Here is a tiny trained network, its code and every weight. The questions are about switching its units off for an input and a target symbol, where a switched-off unit gives its printed mean instead of its output.

import numpy as np


def w(rows, s, z=0):
    codes = np.array(rows[::2]) - 128.0
    scale = np.full(codes.shape[1], s)
    scale[-1] = z or s
    return codes * scale


def norm(h):
    return h / np.sqrt((h * h).mean(-1, keepdims=True) + 1e-5)


def f(y):
    return np.maximum(y, 0)


def softmax(a):
    e = np.exp(a - a.max(-1, keepdims=True))
    return e / e.sum(-1, keepdims=True)


def log_softmax(a):
    a = a - a.max(-1, keepdims=True)
    return a - np.log(np.exp(a).sum(-1, keepdims=True))


def net(x, mask):
    ids = ['ΘΦαβεημξπσω'.index(c) for c in x.split()]
    T = len(ids)
    res = E[ids] + P[:T]
    u = 0
    for l in range(2):
        r = norm(res)
        for j in range(2):
            rows = slice(3 * j, 3 * j + 3)
            q, k, v = (r @ M[l][rows].T for M in (Q, K, V))
            z = softmax(np.where(np.tri(T) > 0, q @ k.T / 3**0.5, -1e9)) @ v
            o = O[l][rows]
            res = res + np.where(mask[u + j], z, o[:, -1]) @ o[:, :-1]
        u += 2
        y = f(norm(res) @ A[l][:, :-1].T + A[l][:, -1])
        res = res + np.where(mask[u : u + 12], y, B[l][:, -1]) @ B[l][:, :-1]
        u += 12
    return log_softmax(norm(res)[-1] @ U[:, :-1].T + U[:, -1])


Q, K, V, O, A, B = {}, {}, {}, {}, {}, {}
E = w([
[144,135,143,144,99,88,236],'Θ',
[105,149,212,129,145,135,65],'Φ',
[107,102,124,162,120,166,181],'α',
[107,82,219,120,166,48,182],'β',
[87,195,145,156,168,112,157],'ε',
[39,164,69,210,123,110,100],'η',
[136,188,214,166,116,202,123],'μ',
[100,203,251,91,172,141,159],'ξ',
[59,6,139,179,118,166,156],'π',
[111,211,174,79,117,177,67],'σ',
[90,79,149,100,104,103,163],'ω',
],0.018)
P = w([
[175,88,72,80,125,152,112],'0',
[7,143,159,139,85,101,161],'1',
[118,129,164,114,182,127,127],'2',
[26,177,150,144,71,93,160],'3',
[132,134,157,116,169,111,122],'4',
[16,151,143,135,85,96,165],'5',
[132,135,157,115,170,110,120],'6',
[20,172,140,134,75,90,165],'7',
[133,134,156,115,170,110,118],'8',
],0.018)
Q[0] = w([
[72,103,148,101,81,141,145],'0.h1',
[156,64,168,183,204,145,71],'0.h1',
[160,114,116,96,254,131,160],'0.h1',
[92,150,116,98,63,151,152],'0.h2',
[124,162,112,154,124,121,164],'0.h2',
[59,149,81,175,160,126,98],'0.h2',
],0.025)
K[0] = w([
[140,44,97,19,147,165,143],'0.h1',
[103,59,245,228,156,158,62],'0.h1',
[83,161,250,162,234,95,236],'0.h1',
[66,180,88,54,106,150,210],'0.h2',
[156,189,126,133,125,138,144],'0.h2',
[88,152,79,141,180,137,109],'0.h2',
],0.017)
V[0] = w([
[64,81,186,130,22,140,123],'0.h1',
[73,143,72,45,129,113,140],'0.h1',
[60,132,197,48,131,170,230],'0.h1',
[48,140,168,92,2,124,151],'0.h2',
[64,145,158,93,16,107,148],'0.h2',
[136,124,126,128,127,131,130],'0.h2',
],0.0096)
O[0] = w([
[100,141,165,150,121,114,64,148],'0.h1',
[105,157,111,60,120,110,115,151],'0.h1',
[237,157,29,169,55,2,111,253],'0.h1',
[68,153,165,167,133,116,101,249],'0.h2',
[67,150,158,160,127,127,108,225],'0.h2',
[127,125,129,126,120,129,127,117],'0.h2',
],0.0076,0.0069)
A[0] = w([
[103,114,151,158,122,108,107,149],'0.n1',
[134,156,91,98,132,154,184,102],'0.n2',
[153,82,154,133,155,104,111,53],'0.n3',
[165,167,109,117,190,108,184,97],'0.n4',
[108,152,117,131,110,149,105,110],'0.n5',
[196,107,123,104,180,150,111,203],'0.n6',
[76,137,108,138,124,135,151,158],'0.n7',
[203,144,161,163,127,167,157,99],'0.n8',
[132,150,36,159,255,134,116,137],'0.n9',
[102,102,118,124,117,109,133,241],'0.n10',
[151,64,133,165,141,149,78,3],'0.n11',
[181,178,147,110,159,136,101,106],'0.n12',
],0.028,0.0052)
B[0] = w([
[168,159,161,138,199,158,154,248],'0.n1',
[89,69,115,159,109,131,207,156],'0.n2',
[150,115,159,167,158,83,71,167],'0.n3',
[85,6,131,196,192,130,145,198],'0.n4',
[106,134,129,110,104,62,163,166],'0.n5',
[200,85,207,46,115,133,98,163],'0.n6',
[139,131,233,118,151,127,124,223],'0.n7',
[112,232,91,158,128,163,209,167],'0.n8',
[240,237,245,108,123,118,175,165],'0.n9',
[95,209,120,147,79,95,109,221],'0.n10',
[116,102,87,200,109,224,22,165],'0.n11',
[93,159,120,79,233,158,162,175],'0.n12',
],0.023,0.014)
Q[1] = w([
[8,114,201,79,100,164,134],'1.h1',
[91,156,186,145,114,90,11],'1.h1',
[103,183,21,76,143,114,161],'1.h1',
[189,143,2,131,200,94,123],'1.h2',
[70,154,120,142,117,175,60],'1.h2',
[21,136,116,76,153,70,107],'1.h2',
],0.021)
K[1] = w([
[120,43,131,8,108,171,76],'1.h1',
[78,126,194,49,38,91,51],'1.h1',
[166,183,14,111,202,92,135],'1.h1',
[60,188,167,220,250,109,116],'1.h2',
[128,146,93,108,83,175,84],'1.h2',
[52,93,96,45,125,117,113],'1.h2',
],0.019)
V[1] = w([
[94,186,64,73,161,225,154],'1.h1',
[39,191,135,170,115,134,145],'1.h1',
[104,131,148,206,108,121,85],'1.h1',
[206,162,132,176,89,254,147],'1.h2',
[150,129,86,147,91,143,33],'1.h2',
[146,228,98,35,179,172,103],'1.h2',
],0.019)
O[1] = w([
[71,173,224,69,115,112,149,3],'1.h1',
[164,71,188,116,81,169,91,240],'1.h1',
[195,81,125,135,119,139,162,208],'1.h1',
[155,121,111,179,124,254,144,213],'1.h2',
[163,89,127,157,203,115,173,18],'1.h2',
[121,41,79,155,138,146,46,94],'1.h2',
],0.015,0.0062)
A[1] = w([
[89,152,79,88,115,110,55,120],'1.n1',
[147,115,92,130,81,199,171,58],'1.n2',
[184,173,100,116,84,179,142,38],'1.n3',
[159,148,88,125,2,76,60,3],'1.n4',
[68,150,142,84,146,96,169,134],'1.n5',
[138,140,112,117,90,108,168,106],'1.n6',
[69,134,139,105,176,154,118,44],'1.n7',
[218,145,101,84,198,134,82,60],'1.n8',
[80,134,184,168,110,115,165,112],'1.n9',
[91,97,186,134,182,108,107,46],'1.n10',
[170,127,154,133,101,65,109,128],'1.n11',
[19,76,73,197,40,111,201,6],'1.n12',
],0.025,0.0043)
B[1] = w([
[111,172,205,147,116,100,117,149],'1.n1',
[154,144,100,158,178,83,109,153],'1.n2',
[105,153,135,140,137,55,128,156],'1.n3',
[136,138,3,91,81,173,167,176],'1.n4',
[152,112,114,196,135,142,94,207],'1.n5',
[133,112,126,152,122,147,111,147],'1.n6',
[93,152,87,99,133,132,119,179],'1.n7',
[74,94,158,79,80,164,147,164],'1.n8',
[133,95,98,74,148,154,138,253],'1.n9',
[150,80,86,115,106,77,129,215],'1.n10',
[166,132,125,137,95,100,103,191],'1.n11',
[43,96,179,181,59,113,190,171],'1.n12',
],0.038,0.016)
U = w([
[46,123,151,175,64,107,186,156],'Θ',
[108,102,165,5,107,187,86,164],'Φ',
[168,230,91,208,158,33,149,7],'α',
[190,66,140,92,101,22,90,91],'β',
[192,117,139,83,195,156,238,43],'ε',
[188,226,229,90,63,121,121,146],'η',
[82,255,119,101,166,203,136,198],'μ',
[73,99,26,99,215,97,113,23],'ξ',
[172,119,136,196,127,193,39,113],'π',
[56,187,165,102,130,56,39,217],'σ',
[171,182,32,95,45,155,143,208],'ω',
],0.0077,0.0019)

Each question gives the input, a string of symbols that net reads in full, and the target symbol t.
The units are the heads (3 rows each of Q, K, V and O) and the neurons (one row each of A and B). Each row of codes is followed by its name. A weight is (code - 128) times the scale printed after its matrix; where a second scale follows, it is the last column's (O, A, B and U).
mask holds one flag per unit, layer by layer, with each layer's heads first. A switched-off unit (its flag False) gives its mean, the last column of its rows in O or B, instead of its output. The means were averaged over made-up inputs and are rounded, as every weight is.
A unit's drop is (log p(t) with every unit on - log p(t) with that unit switched off) / (log p(t) with every unit on - log p(t) with every unit switched off).
The circuit of an input: a set's keep is (log p(t) with only the set's units on - log p(t) with every unit switched off) / (log p(t) with every unit on - log p(t) with every unit switched off). Starting from the 12 units with the biggest drops (on a tie, the unit counted first), units are removed one at a time, each time the one whose removal leaves the highest keep (on an exact tie, the one counted first), for as long as the keep stays at least 0.8.
circuit, biggest first: the units of the circuit, biggest drop first
unit that matters most: the unit with the biggest drop
top k neurons: the k neurons with the biggest drops, biggest first
k most important neurons of layer l: the k neurons of layer l with the biggest drops, biggest first
which heads matter: for each layer, one digit per head in row order, 1 if its drop is at least 0.15 and else 0, layers parted by /
input α η α α π Φ, target μ: top 3 neurons	0.n1, 0.n6, 0.n2
input ε β σ α ε Φ μ σ, target Θ: top neuron	1.n12
input σ π α β ε β ε α μ, target μ: circuit, biggest first	0.n8, 0.n12
input α μ π π Φ π ε η, target μ: which heads matter	01 / 01
input ω π α ε ω ω, target β: top 2 neurons	0.n1, 0.n7
input Φ α ε, target ε: which heads matter	01 / 00
input μ σ β π σ ω, target π: which heads matter	00 / 01
input η Φ ε σ σ μ, target Φ: which heads matter	10 / 00
input ω ε Θ η ω ω α π, target β: which heads matter	00 / 01
input ω Φ Φ π π α ω, target ω: which heads matter	10 / 00
input ξ π ε Φ α ω, target ω: top 2 neurons	1.n4, 0.n12
input ω η π β α π π Θ, target β: which heads matter	00 / 01
input Θ α η π ω ω π π Φ, target Φ: top 2 neurons	1.n8, 0.n12
input η π α Θ, target Φ: which heads matter	10 / 00
input π ω β ε Φ π, target ε: unit that matters most	1.h2
input μ σ β π ε β η ω, target π: top 2 neurons	0.n8, 0.n6
input β ω π Θ π Θ Θ σ, target α: which heads matter	01 / 10
input σ ω β ω η σ, target σ: which heads matter	00 / 10
input Θ η π ω π π, target η: which heads matter	00 / 01
input ω ω π Θ ξ π β μ, target β: unit that matters most	1.h2
input ω ω π, target π: which heads matter	00 / 00
input Θ ε α ξ ξ μ π α, target η: top 2 neurons	0.n4, 0.n7
input β π β ξ ξ π ξ ε, target α: top 2 neurons	0.n6, 0.n4
input η β ε Φ ξ ω ξ α, target Φ: which heads matter	10 / 00
input π π β ω ε ξ ξ, target ξ: top 2 neurons	0.n12, 0.n4
input μ Φ π η, target π: 2 most important neurons of layer 0	0.n8, 0.n7
input Φ Φ η β ε μ σ ε, target ξ: top neuron	0.n6
